zagov: [ 95 144  76 115 159  76 147 162]
gifil: [ 95 144  76 114 162  74 146 164]
veri: [182  77 149 170  86 136  87 164]
mib: [157  99 148 150 100 123 106 150]
bokif: [143 110 135 145 102 135 113 147]
Nege: [158  95 140 159 146 139 102 145]
succ: [77]
[149]
size: [ 95 144  76 114 162  74 146 164]
8
both zagov bokif: 
[147]

siz: [146 141 133 125  87 136 106 125 116  99 120 140 108 143 113 133 131 125
 119 124  94 112 130 114 135 120 127 145 126 119 144 140 139 120 121]
fetu: [115 115 132 125 148 123 148 125 134 140 129 125 134 119 136 122 126 127
 134 126 145 134 128 143 130 129 124 118 130 133 118 125 118 129 131]
fes: [115 115 132 125 148 123 148 125 134 108 129 125 134 119 136 122 126 132
 134 130 145 134 128 143 130 129 124 118 130 133 118 125 118 129 131]
kas: [113 106 106  96 139 125  69 104 157 165 111 122 198 123 161 116 125 129
 153 131  94 159 134  81 104 111 105 123 126 114 120 151 107 104 129]
modo: [137 147  99 147 146 129  99 145 134 151 142 112 155 127 133 137 129 121
 127 131 141 143 126 100 127 143 145 128 127 129 131 111 140 142 131]
succ: [107]
[104]
size: [115 115 132 125 148 123 148 125 134 140 129 125 134 119 136 122 126 127
 134 126 145 134 128 143 130 129 124 118 130 133]
30
row of kas
[113 106 106  96 139 125  69 104 157 165 111 122 198 123 161 116 125 129
 153 131  94 159 134  81 104 111 105 123 126 114 120 151 107 104 129]
size: [113 106 106  96 139 125  69 104 157 165 111 122 198]
13
q: [137 147  99 147 146 129  99 145 134 151 142 112 155 127 133 137 129 121
 127 131 141 143 126 100 127 143 145 128 127 129 131 111 140 142 131]
modo

buba: [133 141 146 124 110 105 134 119 133 171 142 108 122 127 130 145 109 117
 147 174 117 133 167 156 126 185 111 142 102  98 144 119 149 113 160 134
 132 122 132 110 151 132  84 137 154 118 137 134 109 160 138 113 156 113
 181 133 118 101 147 130 101 156 128]
rap: [130 137 111 126 137 116 132 146 125 115 130 140 124 119 118 119 124 127
 125 116 115 123 105 113 136 119 141 126 152 132 114 146 114 141  99 139
 120 124 109 137 105 115 138 113 122 137 123 129 132 117 138 142 117 134
 111 127 125 136 119 128 124 110 127]
Lovu: [130 137 111 126 137 138 132 146 125 115 130 140 124 119 118 119 124 127
 125 116 115 123 105 113 136 119 141 126 152 132 114 146 114 141  99 139
 120 124 109 137 124 115 138 113 122 137 123 129 132 117 138 142 117 134
 111 127 125 136 119 128 124 110 127]
niku: [125 123 122 130 135 134 127 131 123 113 124 134 131 128 126 121 134 133
 121 112 130 127 113 120 131 112 136 122 135 139 123 133 121 133 115 128
 126 131 125 135 119 124 143 125 118 131 124 126 134 118 125 132 117 133
 112 127 131 141 121 126 137 120 126]
row of buba
[133 141 146 124 110 105 134 119 133 171 142 108 122 127 130 145 109 117
 147 174 117 133 167 156 126 185 111 142 102  98 144 119 149 113 160 134
 132 122 132 110 151 132  84 137 154 118 137 134 109 160 138 113 156 113
 181 133 118 101 147 130 101 156 128]
row of rap
[130 137 111 126 137 116 132 146 125 115 130 140 124 119 118 119 124 127
 125 116 115 123 105 113 136 119 141 126 152 132 114 146 114 141  99 139
 120 124 109 137 105 115 138 113 122 137 123 129 132 117 138 142 117 134
 111 127 125 136 119 128 124 110 127]

vame: [146 143 145 120 126 121 115 117 137]
Fab: [148 138 159 116  57 101 162  88 118]
furil: [135 133 128 120 127 127 123 120 139]
tur: [142 145 127 122 181 139  78 140 156]
fud: [ 97 103 118 158 126 134 156 156  87]
Minif: [117 120 125 141 134 132 141 142 113]
Movu: [131 140 148 156 190 138  84 173 110]
Luful: [124 119 135 126  72 114 171 107 109]
Mabu: [125 131 107 157 190 148  86 151 153]
row of vame
[146 143 145 120 126 121 115 117 137]
q: [142 145 127 122 181 139  78 140 156]
tur
size: [148 138 159 116]
4
row of Minif
[117 120 125 141 134 132 141 142 113]
row of furil
[135 133 128 120 127 127 123 120 139]
size: [148 138 159]
3
succ: [57]
[101]

